Here is a tiny trained network, its code and every weight. The questions are about switching its units off for an input and a target symbol, where a switched-off unit gives its printed mean instead of its output.

import numpy as np


def w(rows, s, z=0):
    codes = np.array(rows[::2]) - 128.0
    scale = np.full(codes.shape[1], s)
    scale[-1] = z or s
    return codes * scale


def norm(h):
    return h / np.sqrt((h * h).mean(-1, keepdims=True) + 1e-5)


def f(y):
    return np.maximum(y, 0)


def softmax(a):
    e = np.exp(a - a.max(-1, keepdims=True))
    return e / e.sum(-1, keepdims=True)


def log_softmax(a):
    a = a - a.max(-1, keepdims=True)
    return a - np.log(np.exp(a).sum(-1, keepdims=True))


def net(x, mask):
    ids = ['αβγδεζηλμξπστφψω'.index(c) for c in x.split()]
    T = len(ids)
    res = E[ids] + P[:T]
    u = 0
    for l in range(2):
        r = norm(res)
        for j in range(3):
            rows = slice(2 * j, 2 * j + 2)
            q, k, v = (r @ M[l][rows].T for M in (Q, K, V))
            z = softmax(np.where(np.tri(T) > 0, q @ k.T / 2**0.5, -1e9)) @ v
            o = O[l][rows]
            res = res + np.where(mask[u + j], z, o[:, -1]) @ o[:, :-1]
        u += 3
        y = f(norm(res) @ A[l][:, :-1].T + A[l][:, -1])
        res = res + np.where(mask[u : u + 8], y, B[l][:, -1]) @ B[l][:, :-1]
        u += 8
    return log_softmax(norm(res)[-1] @ U[:, :-1].T + U[:, -1])


Q, K, V, O, A, B = {}, {}, {}, {}, {}, {}
E = w([
[152,158,74,131,58,106,54,151,181,175],'α',
[38,118,149,153,119,107,93,51,173,120],'β',
[4,143,157,171,139,208,176,130,147,145],'γ',
[112,171,82,154,110,194,146,183,136,171],'δ',
[121,124,75,209,95,148,48,117,91,134],'ε',
[70,136,202,116,49,106,190,130,135,132],'ζ',
[114,164,120,132,195,77,139,93,134,131],'η',
[58,95,138,130,141,195,139,138,52,108],'λ',
[65,139,144,197,116,129,136,50,160,124],'μ',
[210,149,85,111,101,79,139,197,140,159],'ξ',
[213,168,130,78,94,34,102,143,152,119],'π',
[141,234,103,150,158,95,117,83,231,144],'σ',
[169,174,44,96,133,122,58,217,130,154],'τ',
[93,125,158,177,78,184,173,109,111,153],'φ',
[123,174,37,132,203,105,55,153,156,148],'ψ',
[111,136,133,121,88,48,165,134,187,164],'ω',
],0.015)
P = w([
[182,115,88,109,104,157,208,90,101,138],'0',
[23,169,115,103,136,64,89,162,142,113],'1',
[153,45,67,128,101,226,118,139,250,77],'2',
[148,115,157,111,143,169,130,58,95,210],'3',
[132,46,92,133,109,242,115,146,224,70],'4',
[73,225,199,132,148,89,66,174,104,115],'5',
[131,25,112,95,70,229,127,191,221,73],'6',
[148,77,176,151,185,129,101,100,113,234],'7',
[148,44,108,104,75,220,130,162,228,60],'8',
[14,177,135,157,138,93,69,117,99,186],'9',
],0.014)
Q[0] = w([
[187,74,119,145,144,190,127,60,156,143],'0.h0',
[132,74,105,87,83,156,166,137,193,97],'0.h0',
[184,65,125,140,139,142,169,81,107,244],'0.h1',
[193,59,94,102,103,164,191,128,204,29],'0.h1',
[83,158,127,134,123,94,99,141,99,97],'0.h2',
[101,153,124,137,133,108,122,110,78,220],'0.h2',
],0.011)
K[0] = w([
[121,180,108,141,132,119,104,98,109,45],'0.h0',
[133,124,38,115,85,127,168,67,127,86],'0.h0',
[74,250,160,154,119,100,103,202,103,19],'0.h1',
[106,160,32,94,78,138,191,104,116,66],'0.h1',
[148,77,166,73,149,135,80,84,120,154],'0.h2',
[129,128,209,159,169,127,101,198,144,181],'0.h2',
],0.011)
V[0] = w([
[69,144,154,50,89,110,63,122,176,64],'0.h0',
[119,97,176,208,76,93,170,57,147,91],'0.h0',
[96,122,114,180,201,234,97,112,27,65],'0.h1',
[99,171,221,62,243,66,197,160,95,37],'0.h1',
[112,3,98,77,147,120,103,36,89,153],'0.h2',
[228,46,137,31,62,147,148,112,90,84],'0.h2',
],0.0079)
O[0] = w([
[94,96,93,75,36,60,140,140,165,254,103],'0.h0',
[172,102,155,95,107,46,152,126,111,73,120],'0.h0',
[103,131,24,92,168,145,162,18,151,119,142],'0.h1',
[95,209,92,198,118,114,127,173,117,47,5],'0.h1',
[125,141,92,129,144,55,162,198,165,151,144],'0.h2',
[94,107,54,193,133,163,183,100,153,151,118],'0.h2',
],0.01,0.015)
A[0] = w([
[169,50,45,144,188,172,196,58,203,67,151],'0.n0',
[90,104,121,47,98,128,254,163,81,127,77],'0.n1',
[176,157,215,89,111,94,62,88,91,208,175],'0.n2',
[159,200,161,139,80,43,72,218,104,132,123],'0.n3',
[106,145,176,130,97,231,57,88,142,111,186],'0.n4',
[73,171,197,28,196,73,55,185,90,164,115],'0.n5',
[28,242,107,50,105,72,96,96,63,108,101],'0.n6',
[17,58,154,110,140,163,168,188,149,109,252],'0.n7',
],0.0071,0.0034)
B[0] = w([
[109,152,165,118,30,76,83,243,110,136,255],'0.n0',
[124,141,125,162,195,148,73,107,222,176,139],'0.n1',
[74,134,126,162,224,189,101,62,124,156,244],'0.n2',
[59,103,99,192,99,169,107,102,88,110,175],'0.n3',
[240,191,160,71,159,3,177,79,127,72,211],'0.n4',
[121,77,175,187,34,154,66,67,56,160,209],'0.n5',
[180,122,1,226,49,170,144,88,180,125,161],'0.n6',
[207,161,61,156,93,90,55,114,182,171,194],'0.n7',
],0.0097,0.0093)
Q[1] = w([
[234,74,141,85,57,110,109,221,212,29],'1.h0',
[205,130,145,108,72,142,79,83,154,106],'1.h0',
[170,118,115,80,72,119,174,231,172,70],'1.h1',
[176,42,170,30,50,202,98,87,254,81],'1.h1',
[193,121,174,127,89,111,11,184,227,74],'1.h2',
[108,58,124,55,109,131,92,179,184,96],'1.h2',
],0.0082)
K[1] = w([
[167,106,143,114,97,115,245,159,73,119],'1.h0',
[148,154,124,160,177,133,214,110,97,152],'1.h0',
[149,100,133,66,33,187,158,159,134,78],'1.h1',
[222,74,73,140,137,103,108,145,74,138],'1.h1',
[193,160,123,166,139,116,201,143,39,142],'1.h2',
[171,77,149,70,92,153,200,178,150,76],'1.h2',
],0.011)
V[1] = w([
[115,247,228,100,111,96,137,130,244,114],'1.h0',
[129,91,111,134,135,3,84,157,94,149],'1.h0',
[152,95,104,174,167,123,70,134,53,82],'1.h1',
[139,76,141,105,123,80,191,33,32,84],'1.h1',
[196,157,68,102,254,146,30,199,100,137],'1.h2',
[163,219,165,85,106,171,177,167,13,89],'1.h2',
],0.0096)
O[1] = w([
[39,110,153,116,122,104,16,59,91,156,2],'1.h0',
[191,167,251,213,153,120,110,179,126,158,147],'1.h0',
[164,177,138,78,149,113,150,133,195,153,153],'1.h1',
[189,70,131,102,84,167,118,227,172,79,137],'1.h1',
[195,214,136,62,174,95,152,75,113,195,136],'1.h2',
[104,163,178,172,73,130,175,132,45,95,72],'1.h2',
],0.012,0.0098)
A[1] = w([
[104,140,203,105,102,118,101,96,63,67,159],'1.n0',
[156,190,219,174,135,46,103,178,55,121,3],'1.n1',
[133,186,164,128,69,104,208,118,66,150,39],'1.n2',
[134,157,71,232,116,164,56,63,135,95,128],'1.n3',
[126,189,7,187,40,124,169,127,150,64,139],'1.n4',
[201,168,26,127,157,91,178,101,149,156,127],'1.n5',
[98,158,121,244,59,112,145,186,100,85,54],'1.n6',
[138,66,57,95,127,86,191,85,145,173,130],'1.n7',
],0.012,0.0068)
B[1] = w([
[179,99,74,57,237,111,89,151,71,78,161],'1.n0',
[58,134,172,163,205,142,187,127,213,90,158],'1.n1',
[81,8,156,212,52,157,163,34,185,119,150],'1.n2',
[117,122,160,73,86,85,205,143,128,93,226],'1.n3',
[182,134,81,228,208,144,89,97,66,136,231],'1.n4',
[58,100,151,111,87,123,176,202,108,141,253],'1.n5',
[111,199,121,24,111,200,85,112,193,180,185],'1.n6',
[48,164,120,66,243,193,108,135,178,87,218],'1.n7',
],0.013,0.011)
U = w([
[104,82,84,52,211,147,128,102,206,160,2],'α',
[190,66,163,245,195,58,50,146,88,213,183],'β',
[62,104,143,72,91,95,101,176,1,108,230],'γ',
[173,52,67,142,123,114,172,50,70,71,184],'δ',
[218,90,122,102,97,117,187,181,144,78,198],'ε',
[69,44,78,177,63,98,106,148,159,136,133],'ζ',
[159,184,190,196,227,142,138,90,150,46,101],'η',
[95,120,15,186,207,110,133,161,102,109,133],'λ',
[74,115,191,159,157,160,68,213,100,68,96],'μ',
[106,30,137,220,104,160,189,86,155,133,82],'ξ',
[226,232,63,174,120,191,93,67,161,136,63],'π',
[249,175,93,64,203,95,96,77,89,70,35],'σ',
[113,137,117,95,79,100,221,93,100,187,152],'τ',
[97,147,108,115,64,202,78,165,85,93,149],'φ',
[190,212,129,116,150,49,159,81,117,186,144],'ψ',
[77,212,171,150,82,129,121,169,185,147,123],'ω',
],0.0079,0.0039)

Each question gives the input, a string of symbols that net reads in full, and the target symbol t.
The units are the heads (2 rows each of Q, K, V and O) and the neurons (one row each of A and B). Each row of codes is followed by its name. A weight is (code - 128) times the scale printed after its matrix; where a second scale follows, it is the last column's (O, A, B and U).
mask holds one flag per unit, layer by layer, with each layer's heads first. A switched-off unit (its flag False) gives its mean, the last column of its rows in O or B, instead of its output. The means were averaged over made-up inputs and are rounded, as every weight is.
A unit's drop is (log p(t) with every unit on - log p(t) with that unit switched off) / (log p(t) with every unit on - log p(t) with every unit switched off).
unit that matters most: the unit with the biggest drop
top k neurons: the k neurons with the biggest drops, biggest first
top k neurons in layer l: the k neurons of layer l with the biggest drops, biggest first
which heads matter: for each layer, one digit per head in row order, 1 if its drop is at least 0.15 and else 0, layers parted by /
input ζ α η ε β α, target α: which heads matter : 010 / 000
input λ τ β ε δ γ ε λ, target δ: top 2 neurons in layer 0 : (0.n6, 0.n5)
input ε ε η τ ε α σ, target ε: top neuron : (0.n0)
input ε ε σ π γ λ, target ω: which heads matter : 011 / 000
input α π γ ε, target ω: which heads matter : 110 / 000
input β ω ξ α γ ε ε, target β: which heads matter : 100 / 100
input σ δ ε ε ζ ε ε α μ, target σ: which heads matter : 001 / 100
input μ ε α λ α τ ε ε λ π, target α: top 2 neurons : (0.n0, 1.n4)
input π ε ε, target π: which heads matter : 011 / 011
input δ π ε α ε γ, target β: which heads matter : 010 / 000
input ε γ ε ε ε φ ψ, target ε: top 2 neurons : (0.n0, 0.n2)
input λ δ ε α η η σ, target λ: top 2 neurons in layer 1 : (1.n4, 1.n5)
input ε ε α λ γ, target ε: which heads matter : 110 / 000
input ε ε α γ λ η ε ξ, target π: top neuron : (1.n6)
input δ ε ε ε σ δ λ, target δ: which heads matter : 100 / 101
input ε ε δ γ ε ε η ξ λ ε, target η: which heads matter : 110 / 000
input λ α δ η α σ η ζ, target γ: top 2 neurons in layer 1 : (1.n3, 1.n0)
input ε α ε α ε σ σ ε, target γ: top 2 neurons in layer 1 : (1.n3, 1.n4)
input ω ε λ ζ η φ α η ε α, target π: which heads matter : 010 / 000
input η α σ α, target β: which heads matter : 110 / 000
input γ δ λ ε η λ ε, target γ: top 2 neurons : (0.n0, 0.n2)
input δ η ε λ μ γ δ ω ω γ, target μ: unit that matters most : 0.h1
input α η σ ε, target π: top 2 neurons in layer 0 : (0.n6, 0.n0)
input α η ε α γ γ β ε, target δ: top 2 neurons : (0.n6, 1.n3)
input δ ε ε σ ε σ ε ξ, target γ: top 2 neurons : (0.n3, 1.n3)
input ξ ξ δ ω, target η: which heads matter : 011 / 000
